Here is a tiny trained network, its code and every weight. The questions are about switching its units off for an input and a class, where a switched-off unit gives its printed mean instead of its output.

import numpy as np


def w(rows, s, z=0):
    codes = np.array(rows[::2]) - 128.0
    scale = np.full(codes.shape[1], s)
    scale[-1] = z or s
    return codes * scale


def f(y):
    return np.maximum(y, 0)


def log_softmax(a):
    a = a - a.max(-1, keepdims=True)
    return a - np.log(np.exp(a).sum(-1, keepdims=True))


def net(x, mask):
    res = np.array(x, float).reshape(1, 3) / 4 @ E
    y = f(res @ A[0][:, :-1].T + A[0][:, -1])
    res = res + np.where(mask, y, B[0][:, -1]) @ B[0][:, :-1]
    return log_softmax(res[-1] @ U[:, :-1].T + U[:, -1])


A, B = {}, {}
E = w([
[178,119,104,119,137,123,29,137,205,146,125],'x0',
[191,128,111,127,224,121,137,137,145,150,228],'x1',
[165,126,112,252,133,138,119,121,121,205,138],'x2',
],0.011)
A[0] = w([
[140,126,126,251,123,130,122,126,122,148,123,154],'neuron 0',
[149,127,131,107,187,131,160,132,126,126,217,100],'neuron 1',
[138,132,126,176,121,134,43,135,164,141,122,43],'neuron 2',
[165,128,124,105,182,126,58,130,177,131,193,1],'neuron 3',
[135,125,128,111,121,128,16,121,176,124,105,82],'neuron 4',
[148,126,125,214,179,130,150,118,119,147,195,46],'neuron 5',
],0.023,0.0059)
B[0] = w([
[124,122,140,173,84,140,101,114,113,255,115,246],'neuron 0',
[143,128,88,136,234,101,182,90,154,81,135,247],'neuron 1',
[169,96,115,148,168,99,126,48,145,142,65,215],'neuron 2',
[29,149,149,147,59,151,170,135,73,138,123,250],'neuron 3',
[186,125,141,84,111,134,78,185,153,105,158,240],'neuron 4',
[165,145,137,89,112,143,66,206,139,156,194,248],'neuron 5',
],0.02,0.019)
U = w([
[2,135,161,81,86,132,182,114,74,15,75,255],'0',
[224,138,124,74,142,138,73,209,183,124,197,105],'1',
[47,148,151,197,80,172,135,116,52,172,125,96],'2',
[220,76,117,154,146,93,97,64,180,144,75,47],'3',
[157,122,56,135,235,64,168,63,173,52,131,91],'4',
],0.0068,0.0072)

Each question gives the input, the list of numbers given to net, and the class t.
The units are the neurons (one row each of A and B). Each row of codes is followed by its name. A weight is (code - 128) times the scale printed after its matrix; where a second scale follows, it is the last column's (A, B and U).
mask holds one flag per neuron, in row order. A switched-off neuron (its flag False) gives its mean, the last column of its row in B, instead of its output. The means were averaged over made-up inputs and are rounded, as every weight is.
A unit's drop is (log p(t) with every unit on - log p(t) with that unit switched off) / (log p(t) with every unit on - log p(t) with every unit switched off).
The circuit of an input: a set's keep is (log p(t) with only the set's units on - log p(t) with every unit switched off) / (log p(t) with every unit on - log p(t) with every unit switched off). Starting from all 6 units, units are removed one at a time, each time the one whose removal leaves the highest keep (on an exact tie, the one counted first), for as long as the keep stays at least 0.8.
units of the circuit, in order: the units of the circuit, biggest drop first
unit that matters most: the unit with the biggest drop
k most important neurons: the k neurons with the biggest drops, biggest first
drop when u is switched off: that unit's drop, to one decimal
input [8,-3,6], class 3: unit that matters most : neuron 2
input [-6,2,0], class 4: units of the circuit, in order : (neuron 4; neuron 0)
input [0,-4,-8], class 0: 4 most important neurons : (neuron 5; neuron 1; neuron 0; neuron 4)
input [1,8,1], class 2: 4 most important neurons : (neuron 3; neuron 4; neuron 5; neuron 2)
input [-1,-5,0], class 0: units of the circuit, in order : (neuron 0; neuron 5)
input [7,2,-3], class 0: units of the circuit, in order : (neuron 3; neuron 0)
input [-7,-1,-2], class 0: 2 most important neurons : (neuron 0; neuron 5)
input [1,3,3], class 2: 2 most important neurons : (neuron 4; neuron 0)
input [-8,5,-1], class 4: 2 most important neurons : (neuron 1; neuron 4)
input [2,4,6], class 2: 2 most important neurons : (neuron 0; neuron 3)
input [4,3,4], class 2: 2 most important neurons : (neuron 3; neuron 0)
input [-4,0,0], class 0: 4 most important neurons : (neuron 5; neuron 0; neuron 1; neuron 4)
input [0,0,4], class 2: 2 most important neurons : (neuron 4; neuron 0)
input [-2,-8,0], class 0: unit that matters most : neuron 0
input [2,0,2], class 3: 3 most important neurons : (neuron 3; neuron 5; neuron 2)
input [6,2,-8], class 0: 2 most important neurons : (neuron 3; neuron 5)
input [-1,7,0], class 4: 3 most important neurons : (neuron 1; neuron 4; neuron 0)
input [6,1,8], class 2: 2 most important neurons : (neuron 3; neuron 0)
input [8,-8,2], class 3: 2 most important neurons : (neuron 2; neuron 5)
input [5,3,-8], class 0: unit that matters most : neuron 3
input [-8,8,-2], class 4: drop when neuron 1 is switched off : 2.6
input [6,-5,7], class 3: drop when neuron 2 is switched off : 0.3
input [2,5,-5], class 0: drop when neuron 3 is switched off : 0.8
input [-4,6,-3], class 4: drop when neuron 2 is switched off : 0.0
